Below are the code and all the weights of a small trained network. Each question names an input and a target symbol and asks about switching units off, where a switched-off unit gives its printed mean instead of its output.

import numpy as np


def w(rows, s, z=0):
    codes = np.array(rows[::2]) - 128.0
    scale = np.full(codes.shape[1], s)
    scale[-1] = z or s
    return codes * scale


def softmax(a):
    e = np.exp(a - a.max(-1, keepdims=True))
    return e / e.sum(-1, keepdims=True)


def log_softmax(a):
    a = a - a.max(-1, keepdims=True)
    return a - np.log(np.exp(a).sum(-1, keepdims=True))


def net(x, mask):
    ids = ['βζηθλπσφω'.index(c) for c in x.split()]
    T = len(ids)
    res = E[ids] + P[:T]
    u = 0
    for l in range(3):
        r = res
        for j in range(2):
            rows = slice(3 * j, 3 * j + 3)
            q, k, v = (r @ M[l][rows].T for M in (Q, K, V))
            z = softmax(np.where(np.tri(T) > 0, q @ k.T / 3**0.5, -1e9)) @ v
            o = O[l][rows]
            res = res + np.where(mask[u + j], z, o[:, -1]) @ o[:, :-1]
        u += 2
    return log_softmax(res[-1] @ U[:, :-1].T + U[:, -1])


Q, K, V, O = {}, {}, {}, {}
E = w([
[120,125,144,193,167],'β',
[144,118,142,151,251],'ζ',
[118,76,155,104,122],'η',
[118,115,141,144,127],'θ',
[153,75,162,181,140],'λ',
[155,84,143,139,167],'π',
[93,154,135,181,127],'σ',
[82,96,138,178,77],'φ',
[91,145,164,103,112],'ω',
],0.013)
P = w([
[63,123,109,101,88],'0',
[195,219,108,178,65],'1',
[129,70,185,106,162],'2',
[160,69,30,145,119],'3',
[187,195,163,144,70],'4',
[85,84,204,145,172],'5',
[156,56,7,141,116],'6',
[199,177,190,125,64],'7',
[60,84,220,165,180],'8',
],0.014)
Q[0] = w([
[162,79,140,245,52],'0.h0',
[112,111,69,170,223],'0.h0',
[99,75,68,127,103],'0.h0',
[99,90,169,145,97],'0.h1',
[127,118,64,189,111],'0.h1',
[106,49,57,159,141],'0.h1',
],0.011)
K[0] = w([
[111,58,92,197,2],'0.h0',
[149,120,133,210,225],'0.h0',
[145,62,53,182,164],'0.h0',
[132,153,201,189,108],'0.h1',
[59,103,67,134,132],'0.h1',
[5,150,146,56,66],'0.h1',
],0.0075)
V[0] = w([
[175,130,115,62,2],'0.h0',
[226,213,163,73,55],'0.h0',
[160,117,141,74,104],'0.h0',
[49,148,83,80,99],'0.h1',
[122,232,127,157,114],'0.h1',
[229,225,101,44,121],'0.h1',
],0.0077)
O[0] = w([
[162,112,109,255,255,137],'0.h0',
[155,184,163,170,210,49],'0.h0',
[110,165,81,138,172,102],'0.h0',
[27,88,56,82,189,123],'0.h1',
[39,199,134,146,84,124],'0.h1',
[146,194,122,212,244,3],'0.h1',
],0.0075,0.0042)
Q[1] = w([
[202,132,89,94,100],'1.h0',
[97,164,167,124,122],'1.h0',
[129,137,73,101,141],'1.h0',
[236,184,38,125,163],'1.h1',
[85,185,125,109,21],'1.h1',
[124,152,84,144,254],'1.h1',
],0.0081)
K[1] = w([
[78,114,59,106,123],'1.h0',
[161,145,183,99,90],'1.h0',
[92,110,69,164,112],'1.h0',
[95,108,2,156,103],'1.h1',
[63,52,139,117,130],'1.h1',
[185,136,113,117,74],'1.h1',
],0.0095)
V[1] = w([
[66,33,132,12,234],'1.h0',
[81,1,94,148,116],'1.h0',
[204,194,218,184,162],'1.h0',
[110,246,229,114,204],'1.h1',
[55,71,60,69,199],'1.h1',
[132,174,95,220,94],'1.h1',
],0.0051)
O[1] = w([
[50,139,116,75,108,145],'1.h0',
[127,237,48,97,193,251],'1.h0',
[203,51,122,35,114,23],'1.h0',
[108,108,222,105,98,3],'1.h1',
[143,41,101,93,254,162],'1.h1',
[61,135,138,162,119,75],'1.h1',
],0.0064,0.0049)
Q[2] = w([
[91,103,81,127,140],'2.h0',
[155,76,198,176,233],'2.h0',
[99,110,47,176,151],'2.h0',
[133,224,115,74,81],'2.h1',
[82,190,96,41,174],'2.h1',
[254,179,85,155,75],'2.h1',
],0.0089)
K[2] = w([
[126,157,132,119,120],'2.h0',
[212,129,110,154,107],'2.h0',
[130,168,72,143,184],'2.h0',
[116,126,93,120,111],'2.h1',
[111,167,96,135,110],'2.h1',
[7,83,86,47,103],'2.h1',
],0.013)
V[2] = w([
[121,108,96,17,140],'2.h0',
[76,214,195,111,106],'2.h0',
[75,44,142,126,249],'2.h0',
[75,134,139,93,136],'2.h1',
[127,211,58,131,195],'2.h1',
[158,164,69,117,112],'2.h1',
],0.012)
O[2] = w([
[164,119,158,117,115,149],'2.h0',
[121,210,128,250,107,117],'2.h0',
[130,183,187,32,189,170],'2.h0',
[165,109,119,138,111,154],'2.h1',
[104,153,128,75,67,254],'2.h1',
[81,110,145,122,96,176],'2.h1',
],0.017,0.014)
U = w([
[74,114,114,113,103,6],'β',
[153,125,139,99,139,73],'ζ',
[141,198,131,133,149,113],'η',
[153,141,85,132,92,188],'θ',
[217,139,192,125,62,130],'λ',
[81,180,164,163,117,97],'π',
[67,6,122,118,111,82],'σ',
[153,76,123,114,155,198],'φ',
[126,144,107,117,143,137],'ω',
],0.012,0.013)

Each question gives the input, a string of symbols that net reads in full, and the target symbol t.
The units are the heads (3 rows each of Q, K, V and O). Each row of codes is followed by its name. A weight is (code - 128) times the scale printed after its matrix; where a second scale follows, it is the last column's (O and U).
mask holds one flag per head, layer by layer. A switched-off head (its flag False) gives its mean, the last column of its rows in O, instead of its output. The means were averaged over made-up inputs and are rounded, as every weight is.
A unit's drop is (log p(t) with every unit on - log p(t) with that unit switched off) / (log p(t) with every unit on - log p(t) with every unit switched off).
The circuit of an input: a set's keep is (log p(t) with only the set's units on - log p(t) with every unit switched off) / (log p(t) with every unit on - log p(t) with every unit switched off). Starting from all 6 units, units are removed one at a time, each time the one whose removal leaves the highest keep (on an exact tie, the one counted first), for as long as the keep stays at least 0.8.
circuit, biggest first: the units of the circuit, biggest drop first
most important unit: the unit with the biggest drop
which heads matter: for each layer, one digit per head in row order, 1 if its drop is at least 0.15 and else 0, layers parted by /
input ω σ β, target π: most important unit : 1.h1
input ω λ η σ η λ θ β, target θ: which heads matter : 11 / 01 / 10
input λ θ β η λ φ π ζ, target θ: which heads matter : 01 / 11 / 10
input ω ω η λ, target η: which heads matter : 01 / 11 / 10
input φ φ η η, target β: circuit, biggest first : [1.h0; 0.h1; 2.h1; 1.h1]
input β η ζ π λ, target θ: circuit, biggest first : [2.h0; 0.h0; 0.h1]
input ω φ φ π η π η, target η: circuit, biggest first : [2.h0; 1.h0; 0.h1; 1.h1]
input ω λ β η σ λ β, target η: circuit, biggest first : [2.h0; 0.h1; 1.h0; 1.h1]
input φ ζ λ ζ φ η π, target β: circuit, biggest first : [1.h0; 0.h1; 2.h1]
input σ ω β φ, target π: which heads matter : 01 / 10 / 10
input ω λ β η θ, target θ: circuit, biggest first : [2.h0; 0.h0; 1.h1; 0.h1]
input π η φ φ, target φ: which heads matter : 01 / 11 / 11
input φ λ β ω λ σ ω, target β: which heads matter : 11 / 11 / 01
input η ζ β η, target ζ: most important unit : 2.h0
input σ η σ η η ω η, target π: circuit, biggest first : [0.h1; 1.h0; 2.h0]
input π π λ, target φ: circuit, biggest first : [2.h1; 0.h1]
input ζ σ ζ η, target λ: which heads matter : 11 / 11 / 10
input η σ φ η ζ η β, target ζ: which heads matter : 11 / 11 / 10
input ω π φ η σ ζ θ, target η: circuit, biggest first : [0.h1; 2.h0; 1.h0; 1.h1]
input η π ζ η, target ζ: circuit, biggest first : [2.h0; 1.h0; 1.h1; 0.h1]
input φ η π ζ, target β: circuit, biggest first : [1.h0; 0.h1; 2.h1; 0.h0]
input η σ η, target β: circuit, biggest first : [0.h1; 2.h1; 1.h1]
input η π ζ π η ω, target π: which heads matter : 11 / 11 / 11
